Below are the code and all the weights of a small trained network. Each question names an input and a target symbol and asks about switching units off, where a switched-off unit gives its printed mean instead of its output.

import numpy as np


def w(rows, s, z=0):
    codes = np.array(rows[::2]) - 128.0
    scale = np.full(codes.shape[1], s)
    scale[-1] = z or s
    return codes * scale


def norm(h):
    return h / np.sqrt((h * h).mean(-1, keepdims=True) + 1e-5)


def f(y):
    return y / 2 * (1 + np.tanh(0.7978845608 * (y + 0.044715 * y**3)))


def softmax(a):
    e = np.exp(a - a.max(-1, keepdims=True))
    return e / e.sum(-1, keepdims=True)


def log_softmax(a):
    a = a - a.max(-1, keepdims=True)
    return a - np.log(np.exp(a).sum(-1, keepdims=True))


def net(x, mask):
    ids = ['ΓΔΠΦΩηψ'.index(c) for c in x.split()]
    T = len(ids)
    res = E[ids] + P[:T]
    r = norm(res)
    for j in range(3):
        rows = slice(3 * j, 3 * j + 3)
        q, k, v = (r @ M[0][rows].T for M in (Q, K, V))
        z = softmax(np.where(np.tri(T) > 0, q @ k.T / 3**0.5, -1e9)) @ v
        o = O[0][rows]
        res = res + np.where(mask[j], z, o[:, -1]) @ o[:, :-1]
    y = f(norm(res) @ A[0][:, :-1].T + A[0][:, -1])
    res = res + np.where(mask[3:11], y, B[0][:, -1]) @ B[0][:, :-1]
    return log_softmax(norm(res)[-1] @ U[:, :-1].T + U[:, -1])


Q, K, V, O, A, B = {}, {}, {}, {}, {}, {}
E = w([
[173,140,23],'Γ',
[64,153,194],'Δ',
[128,185,104],'Π',
[200,85,143],'Φ',
[107,254,172],'Ω',
[200,92,166],'η',
[191,111,123],'ψ',
],0.0033)
P = w([
[127,131,133],'0',
[119,123,130],'1',
[174,154,118],'2',
[123,126,134],'3',
[116,118,133],'4',
[187,164,111],'5',
[124,126,135],'6',
[110,113,133],'7',
[249,153,104],'8',
],0.014)
Q[0] = w([
[112,135,50],'head 0',
[188,146,83],'head 0',
[246,160,43],'head 0',
[81,122,217],'head 1',
[6,25,205],'head 1',
[51,129,69],'head 1',
[91,29,49],'head 2',
[112,91,141],'head 2',
[204,139,99],'head 2',
],0.02)
K[0] = w([
[98,136,63],'head 0',
[91,79,119],'head 0',
[44,20,108],'head 0',
[95,160,213],'head 1',
[15,114,248],'head 1',
[32,116,89],'head 1',
[95,137,2],'head 2',
[153,122,100],'head 2',
[91,53,142],'head 2',
],0.021)
V[0] = w([
[71,157,186],'head 0',
[72,125,3],'head 0',
[89,42,110],'head 0',
[117,61,140],'head 1',
[61,100,152],'head 1',
[183,143,45],'head 1',
[129,132,108],'head 2',
[132,135,36],'head 2',
[111,152,177],'head 2',
],0.012)
O[0] = w([
[107,92,201,18],'head 0',
[69,249,141,42],'head 0',
[24,115,111,133],'head 0',
[131,47,110,96],'head 1',
[147,74,175,4],'head 1',
[154,185,71,245],'head 1',
[112,124,130,120],'head 2',
[34,123,150,103],'head 2',
[168,139,86,89],'head 2',
],0.012,0.004)
A[0] = w([
[179,143,48,3],'neuron 0',
[54,206,77,105],'neuron 1',
[166,147,195,82],'neuron 2',
[152,55,72,84],'neuron 3',
[120,198,150,72],'neuron 4',
[133,125,111,130],'neuron 5',
[3,103,128,194],'neuron 6',
[102,127,126,116],'neuron 7',
],0.015,0.0037)
B[0] = w([
[74,117,211,220],'neuron 0',
[93,2,200,254],'neuron 1',
[96,163,200,134],'neuron 2',
[60,217,106,226],'neuron 3',
[182,92,13,168],'neuron 4',
[132,137,144,141],'neuron 5',
[50,163,233,189],'neuron 6',
[120,146,107,121],'neuron 7',
],0.019,0.0061)
U = w([
[24,90,181,157],'Γ',
[161,31,189,99],'Δ',
[204,180,121,159],'Π',
[88,130,10,64],'Φ',
[206,144,217,199],'Ω',
[229,50,56,188],'η',
[96,254,125,7],'ψ',
],0.012,0.0015)

Each question gives the input, a string of symbols that net reads in full, and the target symbol t.
The units are the heads (3 rows each of Q, K, V and O) and the neurons (one row each of A and B). Each row of codes is followed by its name. A weight is (code - 128) times the scale printed after its matrix; where a second scale follows, it is the last column's (O, A, B and U).
mask holds one flag per unit, heads first, then neurons. A switched-off unit (its flag False) gives its mean, the last column of its rows in O or B, instead of its output. The means were averaged over made-up inputs and are rounded, as every weight is.
A unit's drop is (log p(t) with every unit on - log p(t) with that unit switched off) / (log p(t) with every unit on - log p(t) with every unit switched off).
The circuit of an input: a set's keep is (log p(t) with only the set's units on - log p(t) with every unit switched off) / (log p(t) with every unit on - log p(t) with every unit switched off). Starting from all 11 units, units are removed one at a time, each time the one whose removal leaves the highest keep (on an exact tie, the one counted first), for as long as the keep stays at least 0.8.
units of the circuit, in order: the units of the circuit, biggest drop first
unit that matters most: the unit with the biggest drop
top k neurons: the k neurons with the biggest drops, biggest first
which heads matter: for each layer, one digit per head in row order, 1 if its drop is at least 0.15 and else 0, layers parted by /
input η Δ η, target Ω: units of the circuit, in order -> (head 2; head 0; neuron 1)
input ψ Δ η η η Φ Π Π Γ, target η: units of the circuit, in order -> (neuron 4; neuron 3; head 0; head 2)
input η η Γ, target ψ: top 4 neurons -> (neuron 1; neuron 0; neuron 4; neuron 3)
input η Π Γ η η Γ η η ψ, target ψ: which heads matter -> 101
input Δ η Γ Γ Γ Π Δ, target Δ: units of the circuit, in order -> (head 1)
input Ω Φ Φ Γ η η, target ψ: which heads matter -> 101
input η Γ Γ, target Φ: top 3 neurons -> (neuron 4; neuron 1; neuron 6)
input η Γ Ω, target Φ: which heads matter -> 100
input Ω Ω Δ, target Π: which heads matter -> 110
input η Φ Π Ω Π Γ, target η: units of the circuit, in order -> (neuron 6; neuron 3)
input η Π Δ, target η: units of the circuit, in order -> (neuron 4; neuron 3; head 0)
input η Γ Ω Γ Δ η η ψ Π, target Δ: top 3 neurons -> (neuron 1; neuron 3; neuron 0)
input Φ Γ η, target Φ: which heads matter -> 110
input Φ Γ Φ, target Φ: top 2 neurons -> (neuron 4; neuron 1)
input Π Ω ψ Φ Δ η Π η, target Δ: top neuron -> (neuron 6)
input Φ Δ Γ, target Ω: top 3 neurons -> (neuron 0; neuron 3; neuron 1)
input Γ Ω Π Φ η, target Ω: which heads matter -> 110
input η η η Γ Φ η ψ Φ Φ, target Γ: which heads matter -> 110
input Π Π Ω, target η: which heads matter -> 000
input Ω η Γ η Γ Γ Γ Π Ω, target η: unit that matters most -> neuron 4
input Γ Δ Γ η Ω ψ, target Π: which heads matter -> 011
input Φ η Ω Γ η Δ Δ ψ, target Δ: which heads matter -> 110
input Γ η η η η η, target ψ: top 2 neurons -> (neuron 1; neuron 0)
input Π η Γ Ω Π ψ, target η: top 4 neurons -> (neuron 4; neuron 3; neuron 6; neuron 1)
input η η η Π, target Π: top 2 neurons -> (neuron 1; neuron 6)
input Φ Π η η η Π Δ Φ, target Δ: top 2 neurons -> (neuron 6; neuron 0)
